Below is a small trained network, with its code and all its weights. Each question gives an input and a target symbol and asks what happens when units are switched off, that is, made to give their printed mean instead of their output.

import numpy as np


def w(rows, s, z=0):
    codes = np.array(rows[::2]) - 128.0
    scale = np.full(codes.shape[1], s)
    scale[-1] = z or s
    return codes * scale


def f(y):
    return np.maximum(y, 0)


def softmax(a):
    e = np.exp(a - a.max(-1, keepdims=True))
    return e / e.sum(-1, keepdims=True)


def log_softmax(a):
    a = a - a.max(-1, keepdims=True)
    return a - np.log(np.exp(a).sum(-1, keepdims=True))


def net(x, mask):
    ids = ['αηθξστφ'.index(c) for c in x.split()]
    T = len(ids)
    res = E[ids] + P[:T]
    u = 0
    for l in range(3):
        q, k, v = (res @ M[l].T for M in (Q, K, V))
        z = softmax(np.where(np.tri(T) > 0, q @ k.T / 2**0.5, -1e9)) @ v
        res = res + np.where(mask[u], z, O[l][:, -1]) @ O[l][:, :-1]
        u += 1
        y = f(res @ A[l][:, :-1].T + A[l][:, -1])
        res = res + np.where(mask[u : u + 4], y, B[l][:, -1]) @ B[l][:, :-1]
        u += 4
    return log_softmax(res[-1] @ U[:, :-1].T + U[:, -1])


Q, K, V, O, A, B = {}, {}, {}, {}, {}, {}
E = w([
[133,96,134,61],'α',
[150,205,44,230],'η',
[162,126,5,175],'θ',
[113,56,19,108],'ξ',
[80,177,195,145],'σ',
[24,135,127,126],'τ',
[168,103,237,65],'φ',
],0.018)
P = w([
[175,72,153,249],'0',
[84,107,109,129],'1',
[85,128,101,120],'2',
[79,136,85,101],'3',
[78,153,80,89],'4',
[75,147,76,87],'5',
],0.011)
Q[0] = w([
[176,93,220,104],'L0H0',
[85,213,229,2],'L0H0',
],0.009)
K[0] = w([
[117,165,151,40],'L0H0',
[163,254,15,17],'L0H0',
],0.0081)
V[0] = w([
[96,151,225,248],'L0H0',
[229,204,174,254],'L0H0',
],0.0057)
O[0] = w([
[112,198,108,91,227],'L0H0',
[181,155,106,9,255],'L0H0',
],0.012,0.0024)
A[0] = w([
[60,110,120,88,113],'L0N0',
[4,125,254,194,137],'L0N1',
[69,42,123,67,214],'L0N2',
[220,205,170,186,255],'L0N3',
],0.0084,0.0051)
B[0] = w([
[107,246,214,198,179],'L0N0',
[161,184,108,2,254],'L0N1',
[54,111,145,144,233],'L0N2',
[64,30,79,34,195],'L0N3',
],0.0088,0.0079)
Q[1] = w([
[67,157,202,94],'L1H0',
[245,40,212,111],'L1H0',
],0.012)
K[1] = w([
[146,154,116,101],'L1H0',
[131,83,252,122],'L1H0',
],0.02)
V[1] = w([
[57,112,2,128],'L1H0',
[219,166,55,200],'L1H0',
],0.0064)
O[1] = w([
[237,178,94,248,254],'L1H0',
[134,87,255,144,120],'L1H0',
],0.0066,0.011)
A[1] = w([
[103,145,254,98,162],'L1N0',
[108,128,67,43,253],'L1N1',
[39,194,87,139,210],'L1N2',
[84,80,167,252,91],'L1N3',
],0.0093,0.0052)
B[1] = w([
[9,109,109,81,164],'L1N0',
[214,94,156,96,249],'L1N1',
[254,109,171,190,229],'L1N2',
[128,230,36,23,151],'L1N3',
],0.0087,0.015)
Q[2] = w([
[2,57,224,80],'L2H0',
[5,151,151,147],'L2H0',
],0.009)
K[2] = w([
[123,221,204,91],'L2H0',
[33,254,124,135],'L2H0',
],0.0093)
V[2] = w([
[33,217,224,51],'L2H0',
[162,1,191,144],'L2H0',
],0.006)
O[2] = w([
[197,175,2,126,2],'L2H0',
[66,1,86,116,176],'L2H0',
],0.0092,0.0095)
A[2] = w([
[66,112,104,85,5],'L2N0',
[69,149,84,252,52],'L2N1',
[83,140,145,33,10],'L2N2',
[139,104,92,216,179],'L2N3',
],0.013,0.0025)
B[2] = w([
[199,165,170,199,177],'L2N0',
[65,140,175,22,180],'L2N1',
[2,183,52,173,254],'L2N2',
[19,148,60,127,198],'L2N3',
],0.0088,0.0071)
U = w([
[121,69,149,146,180],'α',
[94,155,156,192,170],'η',
[126,197,114,121,115],'θ',
[131,126,93,180,171],'ξ',
[141,135,172,4,12],'σ',
[186,144,134,187,156],'τ',
[75,123,119,71,117],'φ',
],0.015,0.011)

Each question gives the input, a string of symbols that net reads in full, and the target symbol t.
The units are the heads (2 rows each of Q, K, V and O) and the neurons (one row each of A and B). Each row of codes is followed by its name. A weight is (code - 128) times the scale printed after its matrix; where a second scale follows, it is the last column's (O, A, B and U).
mask holds one flag per unit, layer by layer, with each layer's heads first. A switched-off unit (its flag False) gives its mean, the last column of its rows in O or B, instead of its output. The means were averaged over made-up inputs and are rounded, as every weight is.
A unit's drop is (log p(t) with every unit on - log p(t) with that unit switched off) / (log p(t) with every unit on - log p(t) with every unit switched off).
The circuit of an input: a set's keep is (log p(t) with only the set's units on - log p(t) with every unit switched off) / (log p(t) with every unit on - log p(t) with every unit switched off). Starting from the 12 units with the biggest drops (on a tie, the unit counted first), units are removed one at a time, each time the one whose removal leaves the highest keep (on an exact tie, the one counted first), for as long as the keep stays at least 0.8.
units of the circuit, in order: the units of the circuit, biggest drop first
unit that matters most: the unit with the biggest drop
top k neurons: the k neurons with the biggest drops, biggest first
top k neurons in layer l: the k neurons of layer l with the biggest drops, biggest first
input ξ η σ σ θ, target θ: top 2 neurons => [L1N3 L1N1]
input φ φ α θ φ ξ, target ξ: unit that matters most => L1H0
input θ θ τ θ τ, target θ: top 2 neurons => [L1N0 L0N3]
input η η α θ σ σ, target θ: top 4 neurons => [L1N0 L1N1 L0N3 L1N2]
input φ α η σ η, target ξ: units of the circuit, in order => [L1H0 L1N1 L2H0 L0N3]
input τ φ φ ξ ξ, target η: units of the circuit, in order => [L0N1 L2H0 L1H0 L0H0]
input ξ θ ξ, target θ: top 2 neurons in layer 1 => [L1N3 L1N2]
input η ξ τ τ τ σ, target η: top 3 neurons => [L0N3 L2N2 L1N1]
input τ ξ σ, target σ: units of the circuit, in order => [L0N1 L0H0]
input φ θ η σ, target η: units of the circuit, in order => [L2H0 L1N1 L1H0]
input θ σ η τ, target η: top 2 neurons => [L1N2 L0N3]
input α α θ ξ α η, target φ: top 2 neurons in layer 0 => [L0N1 L0N3]
input σ φ σ, target σ: top 2 neurons => [L1N2 L0N1]
input ξ σ α, target α: units of the circuit, in order => [L0H0]
input φ ξ α σ α τ, target τ: units of the circuit, in order => [L1N2 L1H0]
input τ θ α, target θ: top 3 neurons => [L1N2 L0N2 L1N3]
input ξ τ φ τ ξ, target θ: top 2 neurons in layer 1 => [L1N3 L1N1]
input α θ σ ξ θ, target φ: top 2 neurons in layer 1 => [L1N1 L1N3]
input φ ξ τ ξ η ξ, target ξ: units of the circuit, in order => [L0N3 L1H0]
input τ σ σ θ η, target η: top neuron in layer 0 => [L0N1]
input α η σ α η η, target φ: top 3 neurons => [L0N1 L2N1 L1N1]
input φ α σ η, target ξ: top 3 neurons in layer 0 => [L0N3 L0N1 L0N0]
input θ φ τ τ, target θ: top 2 neurons => [L1N0 L0N2]
input φ σ θ ξ σ, target θ: top 2 neurons in layer 0 => [L0N2 L0N3]
input τ α θ, target η: top 3 neurons in layer 0 => [L0N1 L0N0 L0N3]
input α ξ α, target α: top 2 neurons => [L0N1 L0N0]
input ξ φ α φ, target φ: top 3 neurons => [L2N2 L0N1 L1N1]
